Here is a tiny trained network, its code and every weight. The questions are about switching its units off for an input and a class, where a switched-off unit gives its printed mean instead of its output.

import numpy as np


def w(rows, s, z=0):
    codes = np.array(rows[::2]) - 128.0
    scale = np.full(codes.shape[1], s)
    scale[-1] = z or s
    return codes * scale


def f(y):
    return np.maximum(y, 0)


def log_softmax(a):
    a = a - a.max(-1, keepdims=True)
    return a - np.log(np.exp(a).sum(-1, keepdims=True))


def net(x, mask):
    res = np.array(x, float).reshape(1, 7) / 4 @ E
    y = f(res @ A[0][:, :-1].T + A[0][:, -1])
    res = res + np.where(mask, y, B[0][:, -1]) @ B[0][:, :-1]
    return log_softmax(res[-1] @ U[:, :-1].T + U[:, -1])


A, B = {}, {}
E = w([
[135,143,105,144,133,118,134,128,134,134,128,112],'x0',
[118,179,118,126,139,130,144,138,138,115,118,148],'x1',
[177,102,161,157,40,41,203,203,210,114,133,179],'x2',
[110,136,187,74,198,63,101,218,122,65,195,35],'x3',
[79,132,144,203,76,147,34,217,137,107,14,109],'x4',
[151,165,219,229,157,47,82,38,90,106,138,181],'x5',
[3,93,58,136,138,86,63,109,200,113,196,190],'x6',
],0.0068)
A[0] = w([
[90,175,140,193,75,151,45,195,117,97,42,147,102],'N1',
[104,209,144,183,168,83,103,82,109,80,127,182,140],'N2',
[119,95,58,45,94,207,137,182,153,185,134,103,90],'N3',
[99,167,111,99,210,182,110,97,57,147,90,115,54],'N4',
[154,132,118,122,157,172,74,106,88,146,128,83,99],'N5',
[153,120,69,82,120,118,180,105,100,145,165,149,121],'N6',
[138,65,143,136,118,164,119,109,73,135,156,90,156],'N7',
[92,145,132,121,181,180,98,58,81,153,110,95,19],'N8',
[118,133,156,98,223,88,77,164,115,66,177,31,137],'N9',
[153,92,132,135,83,74,190,152,146,101,106,167,4],'N10',
[147,136,156,114,137,152,162,129,96,119,111,130,66],'N11',
[151,120,166,171,64,103,188,154,168,145,141,171,69],'N12',
[79,122,125,125,186,154,94,81,70,122,124,97,48],'N13',
[94,149,167,80,183,120,113,165,110,74,171,64,37],'N14',
[11,57,57,143,129,65,67,111,194,82,215,184,131],'N15',
[178,111,160,108,129,121,125,133,134,148,89,129,97],'N16',
[128,162,212,171,138,103,139,69,106,139,106,184,49],'N17',
[161,144,147,144,86,67,159,147,167,144,116,153,49],'N18',
[113,164,92,63,180,75,199,51,123,125,210,176,158],'N19',
[106,162,88,152,91,144,122,138,123,93,53,149,174],'N20',
[123,142,66,175,76,214,150,50,102,207,74,198,131],'N21',
[146,165,154,169,139,101,119,87,111,117,116,178,31],'N22',
[159,86,164,185,72,70,148,132,161,119,145,156,108],'N23',
[110,99,90,59,98,210,187,191,137,141,90,107,59],'N24',
[128,139,42,47,124,192,202,197,160,133,82,112,62],'N25',
[148,91,76,153,94,198,141,36,138,212,90,200,94],'N26',
[241,179,204,143,109,193,213,162,71,148,67,53,129],'N27',
[188,126,189,160,135,73,104,90,66,132,105,129,155],'N28',
[97,112,90,173,108,146,2,174,112,113,77,101,140],'N29',
[173,139,194,92,107,126,188,130,66,109,89,66,95],'N30',
[106,168,77,139,179,201,26,40,63,151,122,112,113],'N31',
[187,128,119,67,173,130,214,42,99,162,219,171,73],'N32',
[147,76,157,115,101,46,165,164,163,125,133,109,27],'N33',
],0.0065,0.0034)
B[0] = w([
[77,96,201,155,86,159,199,143,100,191,123,11,211],'N1',
[160,45,164,185,198,164,72,67,165,94,167,95,199],'N2',
[167,26,137,228,159,110,72,81,133,70,208,109,215],'N3',
[149,167,107,106,83,169,185,131,188,82,158,146,195],'N4',
[156,152,110,106,99,167,147,132,179,97,116,134,174],'N5',
[121,101,173,143,126,121,166,124,105,179,123,77,180],'N6',
[140,122,140,78,106,141,166,110,176,137,77,121,164],'N7',
[184,162,78,127,46,161,188,143,185,56,162,136,182],'N8',
[182,154,136,78,127,57,100,214,55,119,132,180,224],'N9',
[180,193,84,139,53,172,158,135,174,81,145,123,161],'N10',
[63,163,90,156,118,115,103,113,120,148,107,125,148],'N11',
[185,173,106,96,82,180,169,132,152,95,143,120,179],'N12',
[185,166,93,124,64,183,186,157,195,53,138,145,178],'N13',
[186,199,138,136,118,53,99,213,51,116,156,160,185],'N14',
[17,176,33,77,184,125,133,32,141,150,20,183,254],'N15',
[102,138,101,116,122,125,121,97,155,133,98,122,150],'N16',
[145,75,106,213,192,101,80,86,137,101,209,101,180],'N17',
[157,164,114,123,63,181,168,156,193,112,172,146,165],'N18',
[73,111,225,140,106,156,188,150,100,211,107,47,237],'N19',
[142,86,191,96,154,119,165,170,87,182,116,82,184],'N20',
[187,197,151,69,155,47,45,215,33,137,142,188,239],'N21',
[143,101,128,193,161,108,73,108,101,87,174,105,163],'N22',
[178,132,115,114,66,166,162,159,183,60,137,165,187],'N23',
[135,80,139,195,173,99,51,72,158,76,218,64,199],'N24',
[145,60,122,206,217,145,47,66,132,59,202,106,210],'N25',
[170,169,165,116,113,3,76,250,23,153,156,173,223],'N26',
[19,178,21,100,183,105,109,27,139,183,42,182,242],'N27',
[133,31,138,167,220,160,58,50,164,86,159,111,196],'N28',
[95,111,205,144,109,157,209,147,107,185,96,66,209],'N29',
[41,148,41,118,174,110,105,103,125,154,73,182,192],'N30',
[189,146,94,89,56,178,187,163,232,81,162,158,233],'N31',
[59,124,199,184,93,145,186,173,114,188,110,20,227],'N32',
[170,181,83,107,80,154,155,184,162,82,154,159,165],'N33',
],0.0051,0.0086)
U = w([
[164,32,142,222,190,142,54,71,140,55,211,90,95],'0',
[195,185,91,99,32,222,225,165,196,53,148,145,95],'1',
[178,180,155,88,128,1,90,239,13,143,140,162,104],'2',
[75,100,228,162,97,176,236,155,95,236,100,21,97],'3',
[44,164,31,96,174,116,129,40,138,167,34,174,109],'4',
[156,92,163,97,147,143,145,134,129,140,111,131,248],'5',
],0.0073,0.013)

Each question gives the input, the list of numbers given to net, and the class t.
The units are the neurons (one row each of A and B). Each row of codes is followed by its name. A weight is (code - 128) times the scale printed after its matrix; where a second scale follows, it is the last column's (A, B and U).
mask holds one flag per neuron, in row order. A switched-off neuron (its flag False) gives its mean, the last column of its row in B, instead of its output. The means were averaged over made-up inputs and are rounded, as every weight is.
A unit's drop is (log p(t) with every unit on - log p(t) with that unit switched off) / (log p(t) with every unit on - log p(t) with every unit switched off).
The circuit of an input: a set's keep is (log p(t) with only the set's units on - log p(t) with every unit switched off) / (log p(t) with every unit on - log p(t) with every unit switched off). Starting from the 12 units with the biggest drops (on a tie, the unit counted first), units are removed one at a time, each time the one whose removal leaves the highest keep (on an exact tie, the one counted first), for as long as the keep stays at least 0.8.
circuit, biggest first: the units of the circuit, biggest drop first
most important unit: the unit with the biggest drop
k most important neurons: the k neurons with the biggest drops, biggest first
drop of u: that unit's drop, to one decimal
input [-3,5,0,-8,-5,7,8], class 2: most important unit => N26
input [-1,-2,7,-3,-7,5,7], class 1: 3 most important neurons => (N23 N12 N10)
input [2,6,-8,2,-7,-8,0], class 0: 2 most important neurons => (N25 N3)
input [-4,3,-5,-2,8,-2,3], class 3: 2 most important neurons => (N1 N29)
input [0,-1,2,-6,6,0,-1], class 2: 2 most important neurons => (N21 N26)
input [-8,6,-3,0,6,-8,-6], class 0: circuit, biggest first => (N25 N24)
input [1,-3,3,3,4,-3,4], class 3: circuit, biggest first => (N29 N21)
input [3,-4,-1,-5,7,-5,1], class 3: 2 most important neurons => (N1 N29)
input [0,6,3,4,-2,-6,3], class 0: circuit, biggest first => (N25 N3)
input [-3,6,-4,-3,3,-8,7], class 0: 4 most important neurons => (N3 N25 N24 N27)
input [-3,1,1,-4,0,-8,8], class 0: 2 most important neurons => (N3 N25)
input [-8,5,7,3,7,6,4], class 1: circuit, biggest first => (N23 N18)
input [7,7,-8,5,8,-5,-3], class 1: circuit, biggest first => (N31 N4)
input [6,0,3,-7,-1,1,-8], class 4: circuit, biggest first => (N27)
input [-8,0,-5,3,-8,2,6], class 3: 2 most important neurons => (N19 N32)
input [1,1,3,0,-8,-5,8], class 3: 3 most important neurons => (N19 N32 N27)
input [-1,2,5,4,-3,5,-7], class 4: circuit, biggest first => (N27 N30)
input [-6,-5,-5,-3,3,2,-7], class 4: 2 most important neurons => (N27 N30)
input [7,-5,-7,1,3,-4,7], class 1: 2 most important neurons => (N31 N27)
input [-1,8,-4,8,4,-6,-6], class 2: most important unit => N9
input [-7,2,0,1,-8,2,7], class 3: drop of N32 => 0.3
input [-2,1,-8,-4,-4,-4,-8], class 1: drop of N15 => 0.6
